Below is a small trained network, with its code and all its weights. Each question gives an input and a class and asks what happens when units are switched off, that is, made to give their printed mean instead of their output.

import numpy as np


def w(rows, s, z=0):
    codes = np.array(rows[::2]) - 128.0
    scale = np.full(codes.shape[1], s)
    scale[-1] = z or s
    return codes * scale


def f(y):
    return np.maximum(y, 0)


def log_softmax(a):
    a = a - a.max(-1, keepdims=True)
    return a - np.log(np.exp(a).sum(-1, keepdims=True))


def net(x, mask):
    res = np.array(x, float).reshape(1, 3) / 4 @ E
    y = f(res @ A[0][:, :-1].T + A[0][:, -1])
    res = res + np.where(mask, y, B[0][:, -1]) @ B[0][:, :-1]
    return log_softmax(res[-1] @ U[:, :-1].T + U[:, -1])


A, B = {}, {}
E = w([
[100,66,102,86,159,46,163],'x0',
[67,154,122,206,201,136,108],'x1',
[248,119,141,134,222,80,134],'x2',
],0.013)
A[0] = w([
[147,126,218,3,71,198,118,49],'N1',
[120,91,66,174,195,146,171,241],'N2',
[251,27,164,61,119,152,248,101],'N3',
[159,47,85,5,189,7,191,114],'N4',
[48,107,84,90,171,55,181,98],'N5',
[71,144,59,28,105,119,103,1],'N6',
[235,141,225,175,211,107,143,103],'N7',
[175,165,172,1,61,176,126,216],'N8',
[44,56,83,125,95,38,122,105],'N9',
],0.0066,0.0052)
B[0] = w([
[175,151,2,176,156,99,165,177],'N1',
[131,157,138,140,116,121,150,191],'N2',
[78,102,168,113,73,226,76,215],'N3',
[103,148,182,83,100,198,98,245],'N4',
[150,99,71,157,174,67,114,188],'N5',
[145,96,96,124,111,41,71,160],'N6',
[152,110,99,147,141,35,128,212],'N7',
[176,69,109,101,160,74,153,221],'N8',
[163,93,52,169,114,101,144,198],'N9',
],0.011)
U = w([
[194,162,79,181,128,121,189,170],'0',
[194,80,131,79,165,78,92,3],'1',
[25,186,248,99,114,243,52,234],'2',
],0.012,0.0024)

Each question gives the input, the list of numbers given to net, and the class t.
The units are the neurons (one row each of A and B). Each row of codes is followed by its name. A weight is (code - 128) times the scale printed after its matrix; where a second scale follows, it is the last column's (A, B and U).
mask holds one flag per neuron, in row order. A switched-off neuron (its flag False) gives its mean, the last column of its row in B, instead of its output. The means were averaged over made-up inputs and are rounded, as every weight is.
A unit's drop is (log p(t) with every unit on - log p(t) with that unit switched off) / (log p(t) with every unit on - log p(t) with every unit switched off).
The circuit of an input: a set's keep is (log p(t) with only the set's units on - log p(t) with every unit switched off) / (log p(t) with every unit on - log p(t) with every unit switched off). Starting from all 9 units, units are removed one at a time, each time the one whose removal leaves the highest keep (on an exact tie, the one counted first), for as long as the keep stays at least 0.8.
circuit, biggest first: the units of the circuit, biggest drop first
top k neurons: the k neurons with the biggest drops, biggest first
drop of u: that unit's drop, to one decimal
input [1,6,-5], class 0: top 2 neurons : (N4; N3)
input [-1,-7,-6], class 0: circuit, biggest first : (N1)
input [2,-5,4], class 2: circuit, biggest first : (N3; N4)
input [3,1,-2], class 0: circuit, biggest first : (N3; N8)
input [6,-2,3], class 2: circuit, biggest first : (N4; N3)
input [-7,-1,-8], class 0: top 3 neurons : (N1; N4; N3)
input [7,2,-2], class 0: top 4 neurons : (N9; N8; N3; N2)
input [1,-3,8], class 2: circuit, biggest first : (N3; N4)
input [1,-1,-8], class 1: top 2 neurons : (N6; N2)
input [5,-7,8], class 2: top 2 neurons : (N3; N4)
input [4,-1,2], class 2: top 2 neurons : (N4; N8)
input [-7,-4,-8], class 0: drop of N1 : 0.1
input [-2,-3,-7], class 0: drop of N1 : 0.2
input [3,8,-5], class 0: circuit, biggest first : (N4)
input [-1,8,0], class 2: drop of N9 : 1.1
input [-7,-7,-3], class 0: drop of N1 : 1.4
